In the rows, zero is written as 128.
Each row has a class, written after it, and each block has its own classes.
[ 71 166  82 152 106 166 151  83  58  94 123 148 102 153 155 124 135 123
 142 129 116 136 174 107  82 113 145 170  80 127 152 117 158] => par
[113 143 113 127 107 136 123 105 119 127 120 130 133 138 107 130 132 131
 129 126 140 116 144 140 149 119 129 136 130 140 154 139 141] => febi
[111 182 169  76 135 117 107 118 116 148 131  94 137 118 129 117 153 120
 142  90 142 127 154 107 154 154 152 106 133 105  67 167  97] => Simu
[122 122 127 118 115 138 114 138 135 151 127 131 123 129 117 147 112 112
 125 132 120 143 121 143 144 118 126 124 110 129 121 108 127] => Ratun
[181 130 119  45  55 129  94 167  84 183 131 109  78 158  55 123 195 112
 105 140 133 117  96 122 148 145 113 152 140 143 151 122 145] => Ratun
[ 78 108 157 118 164 153 178 127 160 120 129 149  89 104 144 118 129 147
 137 118 127 153 145 179 139 103 112 116 143 136 164 153 118] => dova
[137 113  78  84 131  92 118 137 166  94 135  91 182 157  95 114 119 141
 124  80 166  60 132  96  60 143 111 171 149 152 143 207 108] => zof
[ 85 158 155 146  96 148 132 131 145 156  81 106 129 145 164 131 138 143
  91 132 109  88  91 113 121 140  85 144  74 122 159 166 147] => Manim
[119 121 117 166 117 143 106 104 126 142 126 120 140 126 126 138 123 127
 124 126 126 127 129 147 171 132 125 125 140 107 133 115 127] => Ratun
[109 153  91  80 133 105 157 151 135 108 178 139 144 167 151 101  79 166
  81 144 106 155 112 100 134  91 108 190  91 152  82 179 163] => Deso
[148 129 138  86 137 110 137 130 154 110 138 110 149 129 112 132 138 119
 118 125 142 147 132 121 135 127 143 144 151 134 114 146 117] => num
[120 138 118 135 122 140 120 105 125 125 126 132 127 125 128 116 150 134
 122 116 132 129 127 135 143 119 116 126 134 120 148 109 121] => par
[158 111 123 177 122 147 144 138 132 121 152 155 130  92 120  84 109 147
 163 112 133  91 151  94  97 146  82 128 129 162 149 129 168] => Ratun
[128 147 131 133 132 167 133 117 168 165 146 144 136  95 150 119  90  99
 153  48 131 150 113 102 152 157 112 139 168 124 102 141  12] => Simu
[130 197 173 128 127 114  69 134 129 140 137 135 114 112 144 142 209 104
  99 134 130 131 154 136 138 102  96 134 150  57 121  93  93] => Ratun
[168 126 183  94 162  77 111 144 164 105 160 110 216 153 129 148 140 123
  79 106 118 131 131 124 122 135 116 139 193 146 162  87  81] => kovo
[129 150 112 140 104 138 111 103 115 133 115 126 127 127 110 127 152 130
 131 121 150 132 130 136 163 126 114 132 150 119 149 117 143] => febi
[134 145 107 105 110 122 117 131 154 109 129 117 145 137 116 148 114 141
 128 111 144 145 120 115 143 123  93 145 123 128 126 153 134] => Neboz
[134 126 120  97 134 103 111 110 165 104 102 125 155 139 154 124 146 135
 122 116 138 137 115 119 142 139 120 128 111 139 146 134 114] => Manim
[117  80 106  31 144 108 137 128 164 138 128 119 131 124 114 162 100  70
 132 117 102 185 138 206 113 117 164 157 147  62 115 123 127] => num
[130 147 174  56 112 160 120 125 149 161 129  72 136 128 157 111  99 136
 108  67  64  77 127  91 133 174 114 119 135  84 104 108 154] => Neboz
[105 146 143 107 151 133 128 158 111 187 136 119 146 115 145  73 117 113
 102 146 122 151  99 133 127 111 200 129 115 161  61 122 193] => Deso
[ 89 115 116 165 119 165 125 109 132 138  96  84 141 121 151 162 104 147
 129 105  78  83 172 130  94 156 146 147 116  85 167 145 211] => dova
[116 106  99 163 106 197 130 125 125 136  96 134  64 102 132 173  91 103
 185  96 105 161 124 135 153 140  96 137  89  87 140 109 106] => Neboz
[120 131 134 130 128 129 127 114 127 124 140 138 124 136 125 129 141 121
 128 120 136 128 144 136 135 122 120 139 139 119 148 128 116] => num
[116 119 129 146 172 126 107 141 121 115 137  92 147 127 147 145 118 148
 122 124 103  90 176 103  77 124 155 148 102 199 124 160 152] => Ratun
[143 125 148 114 122 116 113 137 133 127 116 113 142 122 111 131 139 127
 127 120 137 115 136 128 144 131 126 114 150 107 134 127 149] => Simu
[105  95 123 132 167 143 143 142 111 103  99 116 121 140 123 140 124  88
 134 129 142 145 139 163  97  96 111 145 127 157 142 110  95] => febi
[150 165 168 116 137 109  77 150 131 169 122  71 112 114 170 161 167 138
 108 137  78 120 121 104 115 136 124  92 106 129  91 109 117] => Big
[150 137  95 126  56 130 177 131 142 138 139 156 146 121  79 120  94 129
 144 154 139 141 104 131 124 130 128 140 132 121 146 155 193] => febi
[129 139 120 108 126 119 145 117 151  96 130 128 157 125 133 110 116 138
 120 119 134 145 116 116 132 119 112 148 116 153 123 152 125] => Manim
[165 128 137 143 134 112 103 131 151 115 176 127 144 117  83 120 171 184
 115  59 119 106  93  95 110 151 128 126 131  25 152 124 148] => Simu
[149 139 120 109 119 109 115 127 145  96 136 112 129 128 140 130 137 157
 129 116 125 142 110 116 172 123 108 143 130 128 129 153 119] => Manim
[133 104 122 111 130 132 119 129 128 131 117 147 111 130 112 143 121 109
 131 136 139 144 116 144 132 110 131 131 122 146 112 116 127] => num
[162  93 127  71 140 107 134 145 135 101 145 108 135 169  79 104 109 150
 101 109 142  49 131 105 144 131 129 122 190  67 112 153 131] => par
[133 109 155 114 136 118 106  82 160  64  99 114 118 140 152 148 151 160
  87 143  91  50 138 120 143 120  60 112  97  63  95 137  95] => num
[135  91  97 137 131 147 157 152 112 166 116 117  48 105 122 124 122 117
 158 151 114 138 146 145 142 122 131 117 128 107 139 158 143] => Manim
[133 196 147 125  72 122 117 103 169 154 137 123 141  87 161 157 141 164
 113 112  83  93 135 104 104 146  89 138 142  78 144 154 173] => kovo
[110 138 137 133 151 125 175 155 131 143 128 142  52 122 168 140 172 132
 137 175 123 167 111 122  84 109 182  89 114  91 125 132 129] => zof
[171 123 154 125  84 141 181 133 104 129 130 114 102  91 117  84 159 104
 135 187  99 122 158 132 133 120  98  93 145 135 140 106 144] => Simu
[130 152 130 121 116 102 120 136 142 116 142 133 150 132 141 111 133 122
 127 143 135 134 113 126 123 114 108 121 115 126 108 123 114] => zof
[116 158 109 128 111 116 126 104 147 111 130 126 153 141 140 142 123 138
 128 122 144 133 123 122 150 124 126 126 140  99 120 147 103] => par
[141 104 117 102 131 149 149 129 128 101 171 138  76 128  68 141  88 175
 133  70 127 106 130 131 148 123   6 147 163  75 104 181 103] => Neboz
[103 147 139 130 118 135 124 124 148 126 103 128 146 134 149 129 123 142
 110 119 132 107 106 110 139 125 138 147 109 147 153 142 146] => kovo
[144  98 117 119 155 115 168 139 111 133 139 139  65 145 165 126 125 142
 142 168 126 153 149 121 119 108 125  71 151 191 150 102 120] => Big
[165 151 122 126  88 116 124 163  98 161 135 104  86 128 105  80 181 142
 136 158 160 127 144 126 197 133 111 123 167 134 170 158 175] => gomu
[ 82 162 126  83 146 149 173  88 158 128 142 101 146 126 125 114 127 115
 111  87 127 145 131 124  76 107 128 107 110 115 110 120  59] => febi
[130 123 135 113 117 131 119 151 123 142 134 138 118 136 107 144 123 105
 126 140 129 138 127 139 132 114 134 130 121 128 128 110 126] => Ratun
[111 133 133 131 144 130 121 121 150 120 107 124 109 132 170 135 136 136
 137 104 138 149 118 130 175 128 113 124 135 112 155 131  96] => Manim
[145  81 169   4 106 104 138 103 119 156 144 134 118 156 109 131 123 148
 130  94  85  80 140 167 165 205 133 106 206  65 131 147 162] => Deso
[121 125 115 137 121 132 124 123 116 138 129 134 125 133 138 124 119 129
 129 140 121 127 140 146 144 115 123 124 136 143 142 118 141] => par
[117 141 112 159 109 134 134 102 122 136 149 136 142 120 106 119 137 142
 129 111 140 134 142 134 136 120 129 124 141 124 165 136 138] => Simu
[160 120 186  78 157 136 120 156 121 141 122 108  96 138 131 154 139 145
 135  84 125 107 116  81 100 159 142  82 147 181 105 117  87] => gomu
[149 110 139  96 130 129 152 129 149 103 154  96 105 127 113 105 135 156
 123 119  94  89 122  98 135 137 162 120 107  45 111 148 147] => num
[127 117 131 139 121 144 124 119 131 126 124 141 120 119 106 127 122 119
 127 130 130 120 125 145 151 113 129 119 140 122 137 105 118] => zof
[143  80 108  91 158 140 107 135  88  71 107 123  79 142  96 166 126 159
 148  55 134 130 105 106 122 155  61 186 122  96 107 142 135] => kovo
[ 88  75  99 116 111 180 193  64 102 165 106 138  73 142 149 111  91 114
 139 121 110 100 147 155 119 161  89 119 155 133 135 152 113] => num
[125 123 127 128 121 125 108 142 133 140 127 141 126 130 110 136 108 120
 127 131 126 130 106 144 139 109 141 131 104 147 127 130 123] => Big
[113 140 117 152 130 134 122 123 112 138 141 136 115 141 131 137 115 132
 125 112 127 137 135 129 130 117 125 140 141 120 153 116 132] => Big
[141 115 132  78 118 130 128 126 135 118 137 100 125 122 143 119 120 140
 139 108 112 123 107 135 166 131 132 125 160 156 114 137 112] => Deso
[ 99 178 126 100 143  94 112 154  95 198 160 102  90 175 166 154 111 157
 112 113 133 138 164 111 126 125 120 109 189  98 122 138 186] => Big
[122 124 114 139 123 126 128 107 139 122 136 146 131 131 127 138 133 126
 125 130 135 155 127 145 136 113 121 140 127 129 149 118 132] => num
[140  99 107 144 150 152 110 120 141 174  88 141 101  64 144 115 107 100
 152 145 138 168 144 165 216 122 111 125 153 195 104 129 112] => kovo
[126 126 122 158 131 138 120 122 119 130 140 137 146 129 112 135 135 127
 129 119 129 140 145 135 126 134 139 130 136 110 138 117 132] => dova
[127 139 108 166 104 142 115 113 132 136 126 145 130 122 120 124 139 128
 125 114 142 121 131 123 145 119 121 140 143 117 167 131 118] => Simu
[133 121 120 151 122 137 122  98 102 119 126 140 117 122 126 134 137 131
 133 122 122 142 136 141 140 124 116 126 141 122 145 104 137] => Manim
[120 117 120 153 130 141 122 126 123 124 135 143 142 125 112 127 113 127
 139 122 136 145 145 147 146 122 132 128 131 128 134 116 143] => dova
[125 143 118  33 110 131 150 147 130 129 125 117 125 162 110 173 117 130
 119  95 130 143 113  80  61 143  97 162 103 204 112 164 103] => Deso
[112 158  94 203 130 136 150  94  90 163 150 117 115 110 117 180 126 130
 157 138 132 145 174 128  72 131 119  94 146  99  90 158 114] => febi
[125 114 128 120 124 128 124 139 125 144 119 146 131 122 113 130 100 120
 128 137 136 144 105 146 146 111 128 126 114 162 114 120 142] => kovo
[157  68 158  68 125 128 104 157 145 122  91  91  70 145 111 171 124 131
 129 135  89  62 132 135 196 152 134 132 126  76 122 170 125] => num
[144 132 167  86  71 128 117 123  86 147 148 126 176 133  62 133 103  71
 134 140  89 116 144 163 167 158 142 132 119  80  78 111 121] => Deso
[128 118 126 114 128 125 110 153 141 144 105 133 114 133 119 146 116 118
 123 140 126 135 128 144 144 113 130 123 101 125 129 130 131] => gomu
[129 108 118 115 133 134 130 135 131 128 115 147 109 129 112 125 117 120
 125 134 128 141 124 137 138 107 124 127 104 137 137 116 133] => Manim
[128 150 119  96 126 118 126 116 161 116 127 111 135 130 117 137 164 117
 113 122 146 159 142 122 133 112 134 140 123 103 153 119 123] => num
[130 113 121 114 125 129 119 149 138 138 117 136 115 122 106 125 125 114
 130 140 133 131 115 141 129 111 129 125 107 143 126 121 131] => zof
[108 127 148 136 126 158  87 147 105 136 128 144 146 130 118 121  95 113
 137 101  93  94 101 121 108 121 181 142  43 165 106 102 129] => par
[130 117 157  91 110 142 138 116 116 137 108  67 117 158  79 141 171 103
 108 126 104 102 113 119 160 175  94  88  74  14  85 124  37] => Deso
[122 158 148 134 155 116 118 158 108 152 137 136  65 123 175 120 157 148
 143 140 128  93 182 109 119 117 121 102 161 103 128 146 150] => par

A new block, with new classes.
[ 97 134 135 115  97 180 119 116 150 169  88 141 156 123 108  97 120 148
 125 147 160 151 160  97 111  96  85 102 135 117  84  94 134] => sapoz
[133 138 135 136 124 137 128 117 115 151 103 123 137 153 124 132 120 126
 150 131 127 117 171 120 122 136 141 121 128 160 166  94 153] => kiti
[124 122 170 111 128 154 144 100 139 145 114 107 140 133 111 114 109 151
 127 133 101 132 147 130 121  99  94 105  87 145 107 125 151] => Lubo
[ 92 143 145 113  96 173 128 104 154 149 107 124 146 127 116  98 120 142
 124 136 157 128 149 116 121 103  82 129 120 108  89  84 130] => Lubo
[140 108 128  89 129 176 113 106  80 109 107 137 154 124  81 109 163 108
 138 117 124 164 170  98 135 175 129 132 139 100 116  67 155] => beb
[144 105 140  99 108 140 119  99 135  95  99  99 145 129 107 107 160 123
 118 132 132 168 137 133 115 168 123 148 150 139 106  75 155] => rol
[128 131 134 140 128 129 110 115 119 147 127 103 110 139 112 136 132 138
 117 145 147 114 134 108 115 132 125 107 122 149 148 124 115] => sapoz
[136 127 122  86 136 127 117 136  89 101 114  99 120 140 109 137 154 122
  90 155 100 164 131 152 115 141 131 123 169 104 112 120 140] => sapoz
[ 96 141 158 101 122 211 149 128 125 141  94 100 119 142  94  66 173 150
  62 137 203 173 130  86 127 137  95  99 133 107  62  65 129] => sapoz
[114 146 133 162 108 122  90 137 166 126 131 120 120 111 105  65  99 137
 117 112 132  74 175 120  97 113 137 122  90 161 134  93 124] => bibut
[110 129 134 143 143 139 110 135 107 128 144 116 110 130 112 118 118 118
 123 132 154 115 177 108 112 135 132 108 129 114 148 111 103] => beb
[148 113 141  90 107 137 158  98 124 112  88  96 151 168 112 132 144 124
 156 112 156 168 165 142 109 144 139 144 169 117 115  85 139] => luz
[135 138 132 139 110 180 118 109 127 168 107 158 128 116 104 102 127 135
 120 159 148 134 171  87 122 106  81 121  95 129  91  75 108] => luz
[141 123 126  95 103 134 119  91 121 103  97 119 154 142 115 114 158 117
 124 124 140 162 140 126 121 158 125 149 164 117 102  74 144] => kopu
[ 92 138 152 120  97 174  98 110 138 157 122 141 140 121 116  96 121 141
 107 141 154 133 166 102 112 109  72 113 114  99  83  61 115] => Lubo
[136 120 144 124 120 124 104 112 117 137 133 108 119 155 118 143 139 134
 119 133 157 123 135 106 124 136 124 121 141 145 136 123 112] => sapoz
[102 118 101 174 141 127 107 131  95 121 148 126 120  74 130 199 146 107
  47 154 145  80 104  98 173 142  85 166 116  95 184 101 119] => beb
[132 110 152  79 124  98 144 121 131 111 140  96 119 127 120 184 177 137
 102 131 163 193 127 127 148 185 158 136 219 109 121 114 146] => bibut
[109  83  88 185 126 112   4 174 104  35 142 121 192  69  75 159  77 101
 126  87 200 110 239 111 105 112 164 128 181  93 142 172 109] => luz
[134 108 143 122 116 128 113 107 118 138 125  95 125 119 110 164 133 143
  93 139 123 119 138 111 132 127 100 123 123 141 145 101 120] => bibut
[ 96 113 146 122 113 180 120 103 136 143 112 128 143 106 100 108 139 144
  82 153 160 150 152  98 134 111  57 119 130 108  80  90 119] => beb
[120 132 133 145 120 136 110 124 124 153 137 123 119 138 124 135 115 127
 138 125 157  95 156 110 111 137 127 110 114 126 141  99 122] => luz
[136  95 143  87 105 136 138 119 109 137  86 139 160 140 126 122 162 136
 130 144 125 168 177 134 103 161 137 115 204 125  93  63 144] => kiti
[126 100 112 108 128 114 141 111 106  73 106 113 169 140 120 106 145 108
 159 106 126 171 135 162 117 181 158 136 200 114 122 126 177] => beb
[138 118 145 101 111 133 138 116 127 115 103  93 133 158 118 104 158 120
 146 139 151 183 136 141 111 165 144 143 190 133 109 103 142] => Mufi
[ 97 140 140 124 104 174 111 104 148 148 102 118 145 120 103  87 117 136
 124 139 153 128 164 107 100 103  82 115 118 112  98  88 137] => sapoz
[136 103 168 128 125 133 102 129 154 120 157 116 128 132 115  94 112 122
 136 109 124  79 184 103 115 125 145 132 105 161 141 114 120] => beb
[101 140 136 126  92 175 116 117 152 155  94 140 151 124 114  85 118 143
 126 140 150 151 182 115 106 100  92 114 128 123  98  72 126] => kiti
[129  97 112 118  90 141  95 126 104  91  84  63 172  82  91 145 126 110
 119 130 169 154 150 126  80 142 102 151 198 118  95 122 153] => luz
[177  95 168  56  98 149 116  59 134 117 103 105 150 143  93 115 173 143
 110 125 101 190 135 100 136 163 119 131 119 169  94  61 152] => kopu
[108 144 112 161 108  90  64 132 127 135 138  97 120 107 128 160 113 123
 104 129 181 107 122 107 107 155 133 124 153 149 153 125 130] => kopu
[ 92 140 144 123 100 158  94 107 143 158 118 142 142 107 102 130 120 148
 117 139 161 134 163 113 119 104  71 119 119  90  87  92 117] => Lubo
[132 110 131 114 118 149  87 103 109  86 121  91 138 125 109 126 166 117
 104 128 167 164 130 109 149 166 125 161 156 116 123 103 130] => sapoz
[ 85 149 150 127 112 170 126  95 138 138 108 115 134 146 111  84 118 117
 140 141 171 140 184 113  97 122  75 133 129  95  97  73 130] => rol
[132 117 129  98 107 141 123 106 125 104 100 109 156 144 117 105 155 121
 134 119 141 168 134 128 120 160 138 142 169 121 117  89 161] => sapoz
[ 93 138 132 116  91 174 104 116 147 152 103 162 147 116 106  79 126 132
  99 151 146 120 157  97 104 113  65 120 119 116  65  51 137] => rol
[ 94 148 110 129 138 147 116 116  97 101  63 110 157 134 109 116 101 116
 166 124 180 140 199 140 152 146 150 159 156 118 108 116 170] => luz
[137 122 158 125 117 127 111 125 145 147 145  93 107 126 104 136 133 141
 138 121 135 132 159 113 115 134 135 125 119 133 145 125 111] => bibut
[111 132 144 114 121 173 127 146 149 151 127  97 116 132 111 111  84 151
 130 132 150 141 166 122  96  71 111  75  97 117  97 145  94] => luz
[102 126 150 121  99 172 108 113 153 153 109 121 135 112 110  98 116 137
 105 157 167 141 160  98 107 107  81 110 134 130  90  72 115] => Mufi
[119 104 153  92  89 122  97  95 116 151 109  89 131 142 105 159 140 140
 106 133 154 125 122 107 117 151  98 131 144 150 118  78 124] => Mufi
[101 131 146 112  74 166  98 117 167 156 105 139 153 112 117  88 140 148
 108 122 161 161 144 112 119 131  76 128 144 107  73  52 146] => bibut
[101 136 148 105  87 159  96 117 174 147 107 126 138 107  97 101 106 145
 115 129 156 138 153 111 100  94  70 123 102 128  71  96 127] => rol
[ 95 132 171  92 101 179 126  91 180 126 125 115 141 126 102 102 119 134
 109 119 147 142 154 115 121  91  54 139  87  90  80  83 132] => rol
[165 101 156  90 114 168 148 131 129 143 130 108 107 166  99 140 207 152
  90 164 137 190 145 104 151 132 126 136 166 110 111 102  75] => bibut
[149 132 138  90 111 131 134 107 112 103 101  92 131 145  99 122 153 122
 139 121 141 155 155 143 104 151 143 148 160 116 117  86 129] => Lubo
[107 139 153 120  96 182 122  97 162 158 107 122 142 133  96  97 121 141
 130 139 176 147 138  88 132 105  79 123 113 147  94 100 134] => Mufi
[148 115 133 149 121 129 123 102 119 141 141  91 125 145 118 140 112 122
 150 125 114  90 135 120  94 137 126 103  99 157 173 121 137] => luz
[126 122 138  89 113 141 119 115 130  93 116  92 138 139 108 111 144 110
 135 129 139 155 148 141 115 157 145 145 174 111 119  89 149] => Mufi
[134 123 136  84 104 122 115 123 106 118 108 117 130 139 106 121 154 118
 128 122 157 168 132 124 112 173 142 139 178 127  98  80 136] => Mufi
[131 125 144 128 121 123 102  93 119 132 125  81 120 122 104 160 132 130
 100 131 144 103 124 110 114 138 102 123 116 146 155 107 140] => sapoz
[134 144 119 144 110 138 111 113 113 153  99  88 113 116  80 144 119 130
 144 120 164  89 161 120  77 133 116 117 102 124 143  94 117] => luz
[135 133 115  97 104 135 104 128 117  95 110 105 144 124  97 135 151 101
 134 136 172 177 131 128 113 164 141 148 217 114 109 107 154] => Mufi
[ 87 136 135 142 102 169  90  99 133 144  99 131 156 116 118  97 119 130
  94 145 165 126 171 100 114 113  62 125 126 102  88  65 130] => kopu
[135 119 138 134 122 131 107 121 122 149 138 113 122 136 108 151 116 136
 128 136 140 112 154 104 117 129 129 104 117 150 140 124 124] => luz
[140 110 120 105 106 135 119 127 116 113 101 132 166 132 116  85 137 120
 150 124  87 151 151 138 109 158 147 127 169 140 111  95 180] => bibut
[ 96 165 114 146 112 200 110 103 154 142 109 144 117 140 108  61 127 128
 129 169 145 102 153 100 167  97 101 158  72 128 119  83  99] => Mufi
[126 106 146  93 103 136 117 107 123 104 109  98 148 142 120 119 149 118
 128 110 161 170 131 128 121 171 132 141 169 121 115  70 146] => Mufi
[110 128 154 119 101 168 107 112 164 160  98 137 149 127 118  70 118 152
 114 149 133 152 180 108 105 103  95 101 115 134  73  80 127] => kopu
[127 141 132 125 136 122  69  70  87  89 125  74 117 151  79 156 142 131
  82 119 149 132 111 133 151 141  80 137 103 127 122 141 131] => kopu
[ 93 133 142 123 100 180 121 108 148 154 115 132 138 123 104  90 129 135
 102 146 165 134 162  93 117 108  70 120 128 112  95  72 118] => beb
[136 117 126  94 108 130 121 106 120 100  98 118 147 136 109 110 143 116
 139 126 135 162 140 137 122 157 141 147 162 130 112  82 146] => Mufi
[104 131 134 117  91 169 134 119 153 170  85 132 143 124 110  94 125 158
 112 151 146 148 168 110 111  98  88 107 136 124  88  69 118] => bibut
[117 145 122 143 110 201  86 133 129 135  94 138 143 105 112  69 113 129
  93 137 150 133 149  97 124  89  72 123  83 121  96  77 124] => sapoz
